Here is a tiny trained network, its code and every weight. The questions are about switching its units off for an input and a class, where a switched-off unit gives its printed mean instead of its output.

import numpy as np


def w(rows, s, z=0):
    codes = np.array(rows[::2]) - 128.0
    scale = np.full(codes.shape[1], s)
    scale[-1] = z or s
    return codes * scale


def f(y):
    return y / 2 * (1 + np.tanh(0.7978845608 * (y + 0.044715 * y**3)))


def log_softmax(a):
    a = a - a.max(-1, keepdims=True)
    return a - np.log(np.exp(a).sum(-1, keepdims=True))


def net(x, mask):
    res = np.array(x, float).reshape(1, 5) / 4 @ E
    y = f(res @ A[0][:, :-1].T + A[0][:, -1])
    res = res + np.where(mask, y, B[0][:, -1]) @ B[0][:, :-1]
    return log_softmax(res[-1] @ U[:, :-1].T + U[:, -1])


A, B = {}, {}
E = w([
[221,58,84,30,76,98,167,149,194,223],'x0',
[85,180,4,154,21,103,27,90,99,220],'x1',
[208,207,120,127,152,68,93,35,180,67],'x2',
[117,122,121,129,115,128,144,121,132,120],'x3',
[122,125,123,124,135,129,129,121,131,125],'x4',
],0.013)
A[0] = w([
[189,98,133,11,77,140,144,123,212,194,181],'neuron 1',
[186,201,101,171,115,74,94,48,210,106,33],'neuron 2',
[40,192,184,216,160,117,113,109,64,79,254],'neuron 3',
[146,141,198,162,145,71,100,40,98,28,72],'neuron 4',
[151,155,64,152,75,89,70,85,142,76,72],'neuron 5',
[190,190,178,96,119,75,110,47,202,54,75],'neuron 6',
],0.011,0.0079)
B[0] = w([
[206,53,100,53,229,98,163,123,65,200,250],'neuron 1',
[162,8,238,100,206,201,141,194,191,37,206],'neuron 2',
[13,127,161,245,62,58,74,216,215,135,242],'neuron 3',
[173,54,86,167,59,2,122,155,232,220,201],'neuron 4',
[48,88,134,104,138,170,103,160,148,134,184],'neuron 5',
[254,204,18,131,133,27,183,137,29,137,214],'neuron 6',
],0.009,0.026)
U = w([
[98,52,251,175,167,122,170,200,165,2,251],'0',
[183,77,37,103,20,27,70,111,144,240,147],'1',
[186,32,234,47,200,201,190,93,144,84,177],'2',
[252,206,49,75,151,87,177,44,35,68,2],'3',
[34,207,46,192,32,184,41,116,60,133,101],'4',
],0.01,0.0077)

Each question gives the input, the list of numbers given to net, and the class t.
The units are the neurons (one row each of A and B). Each row of codes is followed by its name. A weight is (code - 128) times the scale printed after its matrix; where a second scale follows, it is the last column's (A, B and U).
mask holds one flag per neuron, in row order. A switched-off neuron (its flag False) gives its mean, the last column of its row in B, instead of its output. The means were averaged over made-up inputs and are rounded, as every weight is.
A unit's drop is (log p(t) with every unit on - log p(t) with that unit switched off) / (log p(t) with every unit on - log p(t) with every unit switched off).
The circuit of an input: a set's keep is (log p(t) with only the set's units on - log p(t) with every unit switched off) / (log p(t) with every unit on - log p(t) with every unit switched off). Starting from all 6 units, units are removed one at a time, each time the one whose removal leaves the highest keep (on an exact tie, the one counted first), for as long as the keep stays at least 0.8.
circuit, biggest first: the units of the circuit, biggest drop first
most important unit: the unit with the biggest drop
k most important neurons: the k neurons with the biggest drops, biggest first
drop of u: that unit's drop, to one decimal
input [-4,5,7,-7,-8], class 0: circuit, biggest first -> neuron 2
input [-5,-5,2,1,2], class 1: 2 most important neurons -> neuron 4; neuron 2
input [-5,2,0,5,8], class 4: circuit, biggest first -> neuron 2; neuron 1
input [7,0,3,7,1], class 3: circuit, biggest first -> neuron 3; neuron 4
input [0,8,-3,-7,7], class 4: circuit, biggest first -> neuron 1; neuron 4
input [-8,3,7,6,4], class 0: 4 most important neurons -> neuron 2; neuron 3; neuron 1; neuron 5
input [1,-5,-3,6,-3], class 2: 2 most important neurons -> neuron 3; neuron 6
input [3,0,4,1,3], class 3: 2 most important neurons -> neuron 6; neuron 3
input [-5,0,4,7,8], class 1: 2 most important neurons -> neuron 4; neuron 6
input [0,1,5,3,0], class 0: 3 most important neurons -> neuron 2; neuron 1; neuron 5
input [5,0,5,8,-7], class 3: circuit, biggest first -> neuron 6; neuron 3
input [-8,0,5,-1,-1], class 1: 2 most important neurons -> neuron 4; neuron 6
input [-7,3,7,8,7], class 0: 2 most important neurons -> neuron 2; neuron 3
input [6,-2,8,5,-3], class 3: circuit, biggest first -> neuron 6
input [-4,2,5,-6,-6], class 0: 2 most important neurons -> neuron 2; neuron 1
input [-2,-6,2,6,3], class 1: 2 most important neurons -> neuron 2; neuron 4
input [4,-2,-8,-8,-2], class 2: 2 most important neurons -> neuron 4; neuron 3
input [-8,-6,2,0,0], class 1: 2 most important neurons -> neuron 4; neuron 2
input [-8,-3,1,5,0], class 1: drop of neuron 4 -> 1.1
input [4,8,6,4,-3], class 2: most important unit -> neuron 2
input [-3,7,-8,2,8], class 4: drop of neuron 2 -> 0.0
input [-6,-6,1,0,-8], class 1: drop of neuron 2 -> 0.5
input [-1,5,7,5,5], class 0: drop of neuron 2 -> 1.4
